Below is a small trained network, with its code and all its weights. Each question gives an input and a target symbol and asks what happens when units are switched off, that is, made to give their printed mean instead of their output.

import numpy as np


def w(rows, s, z=0):
    codes = np.array(rows[::2]) - 128.0
    scale = np.full(codes.shape[1], s)
    scale[-1] = z or s
    return codes * scale


def softmax(a):
    e = np.exp(a - a.max(-1, keepdims=True))
    return e / e.sum(-1, keepdims=True)


def log_softmax(a):
    a = a - a.max(-1, keepdims=True)
    return a - np.log(np.exp(a).sum(-1, keepdims=True))


def net(x, mask):
    ids = ['ΛΣαβεηθμφψω'.index(c) for c in x.split()]
    T = len(ids)
    res = E[ids] + P[:T]
    u = 0
    for l in range(3):
        r = res
        for j in range(3):
            rows = slice(3 * j, 3 * j + 3)
            q, k, v = (r @ M[l][rows].T for M in (Q, K, V))
            z = softmax(np.where(np.tri(T) > 0, q @ k.T / 3**0.5, -1e9)) @ v
            o = O[l][rows]
            res = res + np.where(mask[u + j], z, o[:, -1]) @ o[:, :-1]
        u += 3
    return log_softmax(res[-1] @ U[:, :-1].T + U[:, -1])


Q, K, V, O = {}, {}, {}, {}
E = w([
[73,143,87,99,159,162,92,75,140],'Λ',
[14,46,173,19,171,19,157,63,112],'Σ',
[126,178,69,159,178,165,105,86,135],'α',
[38,202,117,120,142,240,69,136,154],'β',
[48,129,88,125,181,115,123,16,214],'ε',
[68,201,186,228,182,64,219,95,24],'η',
[219,117,189,204,204,223,49,22,121],'θ',
[86,161,251,82,49,243,195,113,141],'μ',
[163,86,192,15,124,202,61,210,34],'φ',
[32,69,138,142,253,145,45,207,109],'ψ',
[188,73,174,94,213,173,229,199,195],'ω',
],0.0069)
P = w([
[128,170,70,107,131,129,114,110,152],'0',
[132,144,100,95,194,168,121,90,124],'1',
[120,125,123,123,201,170,130,101,110],'2',
[130,107,149,129,201,177,141,107,96],'3',
[123,96,191,148,194,167,154,125,105],'4',
[124,90,215,136,206,170,160,137,112],'5',
[126,91,246,133,215,151,158,141,117],'6',
[116,95,255,136,234,156,166,136,112],'7',
],0.0055)
Q[0] = w([
[190,111,72,130,6,71,101,170,184],'L0H1',
[175,92,192,96,169,169,137,95,166],'L0H1',
[187,52,25,99,18,156,58,201,211],'L0H1',
[163,134,59,147,78,109,151,125,147],'L0H2',
[150,135,74,156,83,98,138,111,156],'L0H2',
[164,160,98,140,79,109,158,105,145],'L0H2',
[104,123,192,97,202,200,153,124,113],'L0H3',
[156,121,82,145,43,52,119,160,106],'L0H3',
[166,122,63,143,2,70,114,196,118],'L0H3',
],0.0067)
K[0] = w([
[92,201,8,113,85,119,114,80,172],'L0H1',
[58,115,209,153,142,82,235,188,29],'L0H1',
[94,173,3,77,99,80,139,129,163],'L0H1',
[128,183,87,178,115,137,170,49,181],'L0H2',
[97,176,69,158,116,136,170,77,171],'L0H2',
[128,184,112,157,90,160,156,97,157],'L0H2',
[180,61,217,142,209,164,194,172,157],'L0H3',
[107,181,9,126,25,140,42,27,104],'L0H3',
[108,188,8,98,36,116,28,37,145],'L0H3',
],0.0061)
V[0] = w([
[54,170,247,110,171,158,206,133,8],'L0H1',
[244,42,187,159,125,139,110,50,134],'L0H1',
[156,197,122,174,118,196,75,145,68],'L0H1',
[89,26,168,109,196,96,133,164,36],'L0H2',
[140,29,125,120,143,69,95,161,77],'L0H2',
[119,142,58,182,75,80,128,68,191],'L0H2',
[60,192,150,170,78,173,40,82,2],'L0H3',
[136,68,156,190,226,143,197,219,111],'L0H3',
[190,23,215,74,177,199,118,102,178],'L0H3',
],0.0047)
O[0] = w([
[101,126,222,142,149,210,150,107,37,253],'L0H1',
[241,118,155,102,147,58,132,62,141,156],'L0H1',
[170,211,134,181,147,180,91,134,145,151],'L0H1',
[107,89,214,138,185,100,96,150,3,170],'L0H2',
[126,103,170,112,139,38,85,190,60,102],'L0H2',
[105,148,75,130,112,67,145,112,195,69],'L0H2',
[92,226,186,88,136,130,91,103,183,118],'L0H3',
[156,87,150,190,228,169,171,156,44,226],'L0H3',
[189,63,154,66,180,155,137,112,143,219],'L0H3',
],0.0054,0.0043)
Q[1] = w([
[156,105,111,51,32,129,62,242,163],'L1H1',
[146,164,43,128,17,2,109,170,222],'L1H1',
[112,148,72,172,80,2,164,188,129],'L1H1',
[130,132,53,118,40,79,113,151,186],'L1H2',
[154,162,71,106,57,78,115,166,173],'L1H2',
[117,126,176,149,189,171,143,109,119],'L1H2',
[104,139,174,193,188,166,151,47,117],'L1H3',
[136,81,176,100,225,236,143,97,88],'L1H3',
[116,135,211,186,199,215,147,30,93],'L1H3',
],0.0071)
K[1] = w([
[93,166,3,137,169,35,128,105,105],'L1H1',
[125,214,47,109,96,95,116,58,106],'L1H1',
[175,198,57,106,89,109,121,24,172],'L1H1',
[78,148,45,119,91,87,133,111,149],'L1H2',
[98,162,29,86,90,73,126,120,147],'L1H2',
[170,85,228,147,151,140,131,114,114],'L1H2',
[96,127,227,171,190,81,181,152,57],'L1H3',
[144,71,198,116,223,109,146,217,67],'L1H3',
[100,113,214,151,203,52,173,178,47],'L1H3',
],0.0063)
V[1] = w([
[93,109,147,134,94,115,254,105,154],'L1H1',
[162,163,136,46,59,173,192,103,159],'L1H1',
[100,123,78,198,183,100,114,109,170],'L1H1',
[147,99,165,175,138,105,135,119,80],'L1H2',
[60,165,106,72,93,108,109,151,186],'L1H2',
[188,105,159,116,117,166,84,82,157],'L1H2',
[131,108,84,52,133,186,93,213,164],'L1H3',
[124,144,185,167,114,57,111,67,80],'L1H3',
[128,224,169,208,105,107,180,106,107],'L1H3',
],0.0059)
O[1] = w([
[75,28,59,91,84,216,239,64,121,115],'L1H1',
[194,91,122,128,10,214,122,33,119,96],'L1H1',
[98,137,58,220,207,66,161,150,228,100],'L1H1',
[138,156,96,34,176,125,133,125,79,191],'L1H2',
[83,135,180,193,58,123,132,85,128,1],'L1H2',
[238,124,182,88,144,82,128,92,194,169],'L1H2',
[155,82,199,213,76,131,102,165,116,78],'L1H3',
[88,191,108,2,165,98,131,104,144,157],'L1H3',
[91,241,18,49,129,211,168,129,154,152],'L1H3',
],0.0047,0.008)
Q[2] = w([
[137,89,143,96,201,188,151,93,76],'L2H1',
[62,185,78,180,77,52,156,175,136],'L2H1',
[145,71,127,158,113,121,147,158,132],'L2H1',
[161,135,255,108,222,180,89,113,102],'L2H2',
[164,137,167,106,202,166,102,88,134],'L2H2',
[97,130,70,173,19,94,121,133,180],'L2H2',
[156,122,158,117,144,143,105,88,110],'L2H3',
[135,109,142,137,117,64,101,148,131],'L2H3',
[146,124,148,111,127,153,152,104,123],'L2H3',
],0.0073)
K[2] = w([
[178,53,179,20,209,121,212,188,95],'L2H1',
[162,187,109,253,98,192,57,51,196],'L2H1',
[112,89,53,227,117,67,228,112,165],'L2H1',
[138,83,138,65,213,76,148,235,28],'L2H2',
[118,113,140,25,179,133,130,199,68],'L2H2',
[109,163,109,221,58,131,87,55,133],'L2H2',
[54,87,109,112,153,130,230,125,157],'L2H3',
[149,144,97,199,196,81,98,159,147],'L2H3',
[95,164,96,96,82,167,186,94,111],'L2H3',
],0.0042)
V[2] = w([
[201,155,86,167,162,127,94,40,174],'L2H1',
[201,135,81,171,141,175,194,168,109],'L2H1',
[239,89,146,151,158,160,175,212,99],'L2H1',
[49,81,104,206,212,100,94,190,174],'L2H2',
[128,85,98,170,125,99,254,35,189],'L2H2',
[114,193,86,137,193,47,134,65,154],'L2H2',
[121,89,203,58,87,138,121,103,111],'L2H3',
[102,121,132,97,108,85,174,120,108],'L2H3',
[128,148,101,136,125,129,78,105,150],'L2H3',
],0.005)
O[2] = w([
[233,134,113,108,136,135,140,150,201,109],'L2H1',
[175,119,39,139,123,193,122,215,88,170],'L2H1',
[161,124,76,143,85,134,121,212,63,253],'L2H1',
[88,92,158,234,182,114,254,207,174,141],'L2H2',
[150,39,84,98,148,160,177,88,155,53],'L2H2',
[163,132,125,90,230,115,199,148,228,121],'L2H2',
[128,123,195,97,145,140,196,93,140,128],'L2H3',
[105,115,127,104,141,116,152,54,71,114],'L2H3',
[127,176,124,158,105,104,75,111,169,119],'L2H3',
],0.0051,0.0066)
U = w([
[123,125,124,155,99,122,112,117,139,113],'Λ',
[88,25,208,89,151,69,126,50,121,60],'Σ',
[144,149,84,173,108,121,111,138,138,108],'α',
[106,149,146,198,94,221,82,147,161,64],'β',
[124,68,125,161,117,99,147,88,167,252],'ε',
[81,217,38,55,184,197,149,136,115,105],'η',
[254,169,122,44,167,49,115,149,181,112],'θ',
[138,115,172,89,70,224,173,45,113,50],'μ',
[149,195,153,138,54,74,33,123,53,161],'φ',
[121,165,242,229,169,97,163,208,157,75],'ψ',
[161,33,19,165,108,171,139,164,49,227],'ω',
],0.0037,0.002)

Each question gives the input, a string of symbols that net reads in full, and the target symbol t.
The units are the heads (3 rows each of Q, K, V and O). Each row of codes is followed by its name. A weight is (code - 128) times the scale printed after its matrix; where a second scale follows, it is the last column's (O and U).
mask holds one flag per head, layer by layer. A switched-off head (its flag False) gives its mean, the last column of its rows in O, instead of its output. The means were averaged over made-up inputs and are rounded, as every weight is.
A unit's drop is (log p(t) with every unit on - log p(t) with that unit switched off) / (log p(t) with every unit on - log p(t) with every unit switched off).
The circuit of an input: a set's keep is (log p(t) with only the set's units on - log p(t) with every unit switched off) / (log p(t) with every unit on - log p(t) with every unit switched off). Starting from all 9 units, units are removed one at a time, each time the one whose removal leaves the highest keep (on an exact tie, the one counted first), for as long as the keep stays at least 0.8.
circuit, biggest first: the units of the circuit, biggest drop first
unit that matters most: the unit with the biggest drop
which heads matter: for each layer, one digit per head in row order, 1 if its drop is at least 0.15 and else 0, layers parted by /
drop of u: that unit's drop, to one decimal
input θ Λ α α η Σ Σ φ, target φ: circuit, biggest first	L2H2, L0H2, L1H1
input ε ω μ ε, target ω: circuit, biggest first	L0H3, L2H1, L1H3, L1H1
input μ θ ω ψ α ψ η α, target ψ: circuit, biggest first	L1H1, L2H2, L0H2
input η η Λ, target η: unit that matters most	L1H3
input θ φ Λ ε η μ φ μ, target φ: which heads matter	010 / 100 / 010
input η η η η φ α β, target φ: circuit, biggest first	L2H2, L0H2, L1H1
input Λ ε η ω η η ε, target η: circuit, biggest first	L1H3, L1H2, L0H1
input ε ψ θ α η η α α, target η: circuit, biggest first	L1H3, L0H1, L0H3
input θ β θ θ ω, target ω: circuit, biggest first	L0H3, L2H1, L1H3
input θ ψ ε, target ψ: which heads matter	000 / 101 / 010
input ψ Λ θ φ η, target φ: circuit, biggest first	L2H2, L1H1, L0H2
input α θ Σ μ θ ε θ ε, target θ: circuit, biggest first	L1H2, L0H1, L0H3, L2H2
input ψ η ε β η β, target η: which heads matter	100 / 001 / 000
input θ η η Λ φ Λ, target φ: unit that matters most	L2H2
input ψ μ Λ Σ Σ ε Λ, target Σ: which heads matter	100 / 001 / 100
input μ ε α θ Σ Λ θ η, target θ: which heads matter	100 / 011 / 010
input θ μ Σ, target Σ: which heads matter	000 / 001 / 100
input ε ψ ω ψ μ, target ψ: which heads matter	010 / 101 / 010
input η ω ω η, target ω: circuit, biggest first	L0H3, L2H1, L1H1
input β η Λ θ ω μ, target ω: which heads matter	001 / 001 / 100
input β ω ω Λ θ ψ β, target ψ: which heads matter	010 / 101 / 010
input η α Λ ω Λ, target ω: which heads matter	001 / 001 / 100
input η η ψ ε ψ μ, target ψ: circuit, biggest first	L2H2, L1H1, L0H2
input ψ α θ, target ψ: unit that matters most	L2H2
input η η η ψ β, target ψ: which heads matter	010 / 100 / 010
input β ω θ η ψ η ω η, target ω: which heads matter	001 / 000 / 100
input μ α θ η β η θ, target θ: unit that matters most	L1H2
input η Λ η, target η: drop of L0H1	0.1
input ε θ α ε μ, target μ: drop of L2H2	0.1
